nud: [120  80 159 104 134 146]
Mab: [135  81 134 116 142 140]
gukif: [132 137 213 136 115 141]
gone Mab: [140 135 142 134 116]
[81]
gone gukif: [137 213 115 132 141]
[136]
then: [132 137 213 136]
[115]
gone Mab: [116 134  81 140 142]
[135]
then: [136 115]
[141]
then: [137 213 136]
[115]
then: [159 104 134]
[146]

nimel: [110 147 115 133 175 126 137 120 115 131 125 133 116 146 129 145 134 129
 139 136 138 149 128 128 126 116 119 146 122 120 123]
Falem: [110 130 108  97 116 117  99 133 127 128 141 135 175 100 131 147 154 123
 142 150  97  96 131 100 137 112 145 135 117 117 159]
Busat: [136 201  64 106  82 116  74 127 129  96 147 125 123 119 136 136 130 129
 154 140 199 110 148 115 133 144  84  99 157 163  98]
then: [147 115 133 175]
[126]
then: [127 128 141 135 175]
[100]
then: [110 148 115 133]
[144]

rir: [116 136 126 145  99 136 117 141  85 110 130  96 171 101 150 122 123 124
 158  89 113 173 168 115 187 111 140 148  59  90  96 108 154 141 134 129
  94 145  92]
gozut: [123 109 115 151  92 139 160 141  72 133 171 139 169 143 190 142  79 134
  78 101 139 108 207 142 170 100 118 169 115 156 110 143 139 205 157 173
 186 121 138]
masip: [134  87 140 158 102 163 101 140 152  99 104 105 143  73 101 164 124  93
 197 101 151  76 126  96 142 143 175 114  88 110  98 134 143  87  65  97
 127 163 117]
tesuk: [115 111 122 173 105 126 146 114 109 167  86 119 137 160 118 154 176 156
 132 162 126 147 109 108 114  92  75 140 142 143 130  91 127 155 141 109
 121 141 176]
Siko: [186 151 157 113 114 129 102 174 127 134 159 179 133 132 135 146 116 134
 146 120 125 144 190 127 142 120 147 134 105 128 138 114 146 129  95 171
 144  97  99]
dit: [123 109 115 151  92 139 160 141  72 133 171 141 143 154 190 142  79 134
 106 101 139 108 207 142 170 100 118 169 115 156 110 143 139 205 157 173
 186 121 138]
sur: [ 89  99 146 163 104 156 164  94  55 126 114  69 169 119 129 141 111  82
 154 105  89 136 118 118 161 185 145 167  97 125 106 126  77 145 132 106
  37 172 102]
kega: [100 144  98  69 152 168 105 158 144 170 111 198 104 119 135 146 122 204
  52 224 140 132 174 172 145 123 110 120  74 135 171 134 144 103 118 137
 124  83 130]
Gibil: [173 136 123 143 124  83 156 111 143  68 171 134 121 130 142 112 123  94
 133  64 169  66 121 125 126 120 137 112 100 121 137 132 119 141 121 138
 123 152 156]
then: [160 118 154 176 156 132 162 126 147]
[109]
gone rir: [141 140  59 173 141 116 187 123 134 136 115  85 136  96 110 113 126 111
  92 101 150  99  96 130 168 145 158 124 145 154 122  94 117  89 108 148
 171 129]
[90]
gone tesuk: [109 114  91  75 156 176 173 108 114 132 137 155 176 160 109 162 105 126
 147 118 143 146 154 121 126 111 119 167 142 140 141 122  86 109 130  92
 141 127]
[115]
find: [123 109 115 151  92 139 160 141  72 133 171 141 143 154 190 142  79 134
 106 101 139 108 207 142 170 100 118 169 115 156 110 143 139 205 157 173
 186 121 138]
dit
find: [186 151 157 113 114 129 102 174 127 134 159 179 133 132 135 146 116 134
 146 120 125 144 190 127 142 120 147 134 105 128 138 114 146 129  95 171
 144  97  99]
Siko
then: [ 93 197]
[101]
then: [116 134]
[146]

mebu: [196  97 184 114 158  31 107 131  98 156  54 120 195 227 192 196 206 228
 154  52]
sor: [116 171 110 106 187  79 181 153 190 156  91  47  37  65 169  80 133 155
  47 110]
Mebo: [224 155  77  53  37 214  93  86  82 211 100  57 166 215 163 216  67 173
  51 166]
fuz: [ 71 200 215  38 138 217 171 171 146  54  67  89  64 123 211 174  30 170
 218 123]
kup: [ 62 219  30 197  78 142  59 193 197  50 158 103 198 221 168  94 175  29
 182 169]
zigov: [146 159 126 136  41 217  39  89 147 176 124  66 206  66 180 142 109 163
 118 164]
vof: [ 96 189 207  99 173 155 142  68 131  90  69 214 101 164 125 204  47 178
  61  98]
begu: [ 31  92  81  53  74  93 223 153 133  48  50  59  49 227 111  52  29  68
 170 127]
tufil: [216 191  72 116 153  68 116  68 115 203  29  55 148 198 189  75 128 137
 187  47]
zudu: [209  37 149  29  46 227 128  47  47  91 156 190  37 146  92  53 114 208
 138  77]
feg: [118  86  94 123 164  40 178 119  38 133 136 117  36  29 128 119 110 133
  85 205]
gone mebu: [184 158 228 206  97 156  52 196 195 154 107  54  31 131 120 196  98 192
 114]
[227]
gone mebu: [ 97  98 154 192 228  52 206 120 184  54 156 131 107 158 227  31 114 196
 196]
[195]
then: [ 47  91 156 190  37]
[146]
gone begu: [ 93  81 227 133  31 223  68  48  74 170 111  50  92  49 127  59 153  29
  52]
[53]
gone tufil: [187 116 153  29  72 189 216 198  75  55 203 137  47 148  68 116 191 115
  68]
[128]

puna: [150 100 158 101]
ruzun: [ 81 123 158 151]
Dufev: [100 102 101 149]
gone Dufev: [101 102 149]
[100]
gone puna: [101 150 158]
[100]
then: [100 102]
[101]
gone Dufev: [100 149 102]
[101]
gone puna: [158 100 150]
[101]
then: [102 101]
[149]

loles: [124  89 108  78  90 101  90 115]
rabi: [145 114 113 104 164 115 113 146]
tutif: [146 166 113 104 164 115 167 137]
Nor: [109 107  79  96  88  90 101 110]
ris: [109 107  79  96  88  84  96 118]
fikon: [122 161 144 178  55 146 167 137]
then: [146 167]
[137]
then: [146 166 113 104 164 115]
[167]
then: [ 89 108]
[78]
then: [101  90]
[115]
then: [114 113 104 164 115]
[113]
then: [161 144 178  55 146 167]
[137]
gone rabi: [164 114 146 115 113 113 104]
[145]

satem: [128 128 128 128 128 128 128 128 128 128 128 128 128 128 128 128 128]
dibor: [136 102 135 119 117  99 149 118 132 138 150 124 127 122 108 137 151]
zevak: [147  84 146 113 154  75 105 134 144 149 150 119 113 118 117 145 155]
fub: [147  84 145 112 154  75 104 134 144 149 151 119 112 118 117 145 155]
tigaf: [122 100 126 125 100 106 171 101 148 135 151 135 133 134 106 124 151]
nezan: [146  84 145 112 155  75 104 134 144 149 151 119 113 118 146  87 156]
zuv: [160 109 129 113  95 173 174 126  93 138 164 104 134 103  87 146 159]
Mugum: [184 139 128 110 103 107 157 155  43 132 155  81 135  83  90 152 147]
pav: [133 100 125 121  90 100 183 105 130 135 159 126 135 124  95 136 157]
zenuk: [123  81 126 120  85  87 195  89 168 140 167 136 134 133  90 134 167]
gone fub: [104 154 117 155 119  84 145  75 134 145 112 144 147 118 151 112]
[149]
gone dibor: [124 150 119  99 135 149 151 108 137 102 117 122 132 136 118 138]
[127]
gone dibor: [117 118 138 135 124 150 119 127 149 102 108 132 122 151 137  99]
[136]
gone zevak: [117 145 119 147 154  84 118 134 113 144 149  75 155 146 113 150]
[105]
gone zuv: [164 134 173  93  87 138 113 159 146 126 103 104 160 129 109  95]
[174]
then: [ 87 146]
[159]
gone tigaf: [148 135 101 106 124 151 134 100 126 122 135 171 106 133 151 100]
[125]

motu: [ 93  74 184 189 171 193  70 182  66 168  96  94  69 202  98 136 129 122]
bam: [113 132 179 154 143 155 110 155 151 145 140 152 104 155 159 104 121 153]
dube: [ 93  74 184 189 171 193  70 182  66 168  96  94  69 202 172  84 100 115]
gik: [ 93  74 184 189 171 193  70 182  66 168  96  94  69 202 200  73  83  80]
zozaf: [ 93  74 184 189 171 193  70 182  66 168  96  94  69 202 164  92 101 102]
find: [ 93  74 184 189 171 193  70 182  66 168  96  94  69 202  98 136 129 122]
motu

